Below are the code and all the weights of a small trained network. Each question names an input and a target symbol and asks about switching units off, where a switched-off unit gives its printed mean instead of its output.

import numpy as np


def w(rows, s, z=0):
    codes = np.array(rows[::2]) - 128.0
    scale = np.full(codes.shape[1], s)
    scale[-1] = z or s
    return codes * scale


def norm(h):
    return h / np.sqrt((h * h).mean(-1, keepdims=True) + 1e-5)


def f(y):
    return y / 2 * (1 + np.tanh(0.7978845608 * (y + 0.044715 * y**3)))


def softmax(a):
    e = np.exp(a - a.max(-1, keepdims=True))
    return e / e.sum(-1, keepdims=True)


def log_softmax(a):
    a = a - a.max(-1, keepdims=True)
    return a - np.log(np.exp(a).sum(-1, keepdims=True))


def net(x, mask):
    ids = ['Δαβεημπσφψω'.index(c) for c in x.split()]
    T = len(ids)
    res = E[ids] + P[:T]
    r = norm(res)
    for j in range(2):
        rows = slice(2 * j, 2 * j + 2)
        q, k, v = (r @ M[0][rows].T for M in (Q, K, V))
        z = softmax(np.where(np.tri(T) > 0, q @ k.T / 2**0.5, -1e9)) @ v
        o = O[0][rows]
        res = res + np.where(mask[j], z, o[:, -1]) @ o[:, :-1]
    y = f(norm(res) @ A[0][:, :-1].T + A[0][:, -1])
    res = res + np.where(mask[2:10], y, B[0][:, -1]) @ B[0][:, :-1]
    return log_softmax(norm(res)[-1] @ U[:, :-1].T + U[:, -1])


Q, K, V, O, A, B = {}, {}, {}, {}, {}, {}
E = w([
[124,115,95,139],'Δ',
[124,102,114,141],'α',
[111,110,106,134],'β',
[128,107,115,147],'ε',
[251,188,127,171],'η',
[123,120,111,153],'μ',
[100,92,114,128],'π',
[138,95,95,144],'σ',
[105,131,144,147],'φ',
[140,118,135,169],'ψ',
[86,87,105,56],'ω',
],0.024)
P = w([
[145,201,206,88],'0',
[23,68,123,240],'1',
[24,61,114,245],'2',
[19,67,130,219],'3',
[12,75,120,223],'4',
[7,64,103,234],'5',
[2,77,104,231],'6',
[6,62,96,225],'7',
[8,73,94,227],'8',
],0.0069)
Q[0] = w([
[73,99,133,137],'head 1',
[96,140,138,136],'head 1',
[186,161,252,67],'head 2',
[141,84,159,104],'head 2',
],0.019)
K[0] = w([
[121,151,187,132],'head 1',
[132,135,162,131],'head 1',
[24,11,84,184],'head 2',
[78,182,55,158],'head 2',
],0.012)
V[0] = w([
[158,213,130,113],'head 1',
[203,177,123,223],'head 1',
[204,22,64,115],'head 2',
[126,201,7,116],'head 2',
],0.013)
O[0] = w([
[82,165,57,96,3],'head 1',
[165,154,97,174,253],'head 1',
[124,60,45,192,237],'head 2',
[73,134,23,9,125],'head 2',
],0.014,0.0045)
A[0] = w([
[128,66,117,155,132],'neuron 1',
[204,145,120,173,163],'neuron 2',
[169,151,139,190,4],'neuron 3',
[133,165,185,190,234],'neuron 4',
[132,216,62,76,103],'neuron 5',
[122,87,182,173,89],'neuron 6',
[110,248,172,53,31],'neuron 7',
[57,71,95,114,30],'neuron 8',
],0.016,0.0034)
B[0] = w([
[79,126,113,144,255],'neuron 1',
[68,80,22,110,255],'neuron 2',
[41,169,131,147,199],'neuron 3',
[86,176,2,92,235],'neuron 4',
[232,120,182,142,162],'neuron 5',
[89,165,167,14,196],'neuron 6',
[221,64,76,147,163],'neuron 7',
[164,224,9,178,232],'neuron 8',
],0.0083,0.0068)
U = w([
[104,159,152,175,51],'Δ',
[50,99,128,94,124],'α',
[167,88,155,86,252],'β',
[71,205,120,145,5],'ε',
[163,99,200,204,180],'η',
[155,145,110,135,82],'μ',
[156,189,164,121,249],'π',
[97,103,177,119,192],'σ',
[246,136,123,148,153],'φ',
[120,141,58,42,62],'ψ',
[172,5,94,175,111],'ω',
],0.013,0.0039)

Each question gives the input, a string of symbols that net reads in full, and the target symbol t.
The units are the heads (2 rows each of Q, K, V and O) and the neurons (one row each of A and B). Each row of codes is followed by its name. A weight is (code - 128) times the scale printed after its matrix; where a second scale follows, it is the last column's (O, A, B and U).
mask holds one flag per unit, heads first, then neurons. A switched-off unit (its flag False) gives its mean, the last column of its rows in O or B, instead of its output. The means were averaged over made-up inputs and are rounded, as every weight is.
A unit's drop is (log p(t) with every unit on - log p(t) with that unit switched off) / (log p(t) with every unit on - log p(t) with every unit switched off).
The circuit of an input: a set's keep is (log p(t) with only the set's units on - log p(t) with every unit switched off) / (log p(t) with every unit on - log p(t) with every unit switched off). Starting from all 10 units, units are removed one at a time, each time the one whose removal leaves the highest keep (on an exact tie, the one counted first), for as long as the keep stays at least 0.8.
circuit, biggest first: the units of the circuit, biggest drop first
top k neurons: the k neurons with the biggest drops, biggest first
which heads matter: for each layer, one digit per head in row order, 1 if its drop is at least 0.15 and else 0, layers parted by /
drop when u is switched off: that unit's drop, to one decimal
input μ σ μ, target φ: circuit, biggest first => (head 2; neuron 7)
input σ σ η η, target ω: circuit, biggest first => (head 2)
input ω σ ψ, target α: circuit, biggest first => (neuron 6; head 1)
input φ Δ ω β, target π: which heads matter => 01
input Δ σ Δ ψ, target ψ: which heads matter => 01
input ψ σ μ α σ Δ, target ε: circuit, biggest first => (head 2; neuron 4; neuron 6)
input μ Δ σ ω φ φ Δ σ, target φ: top 2 neurons => (neuron 7; neuron 2)
input ψ σ ω ψ σ ω ψ, target ε: top 3 neurons => (neuron 4; neuron 6; neuron 2)
input ω φ φ Δ ψ α α σ α, target α: circuit, biggest first => (neuron 6; head 1; head 2)
input ω ω α ε π μ, target α: which heads matter => 10
input σ φ σ Δ ω, target ω: which heads matter => 01
input π ε σ π β, target σ: which heads matter => 11
input ω σ σ σ ω Δ, target α: which heads matter => 10
input α α σ Δ ω, target η: circuit, biggest first => (head 2)
input π α σ α, target σ: top 2 neurons => (neuron 6; neuron 4)
input β μ α, target β: drop when neuron 7 is switched off => 0.3
input Δ σ σ β α, target ψ: drop when head 2 is switched off => 1.0
input ω Δ ε α, target α: drop when neuron 6 is switched off => 0.5
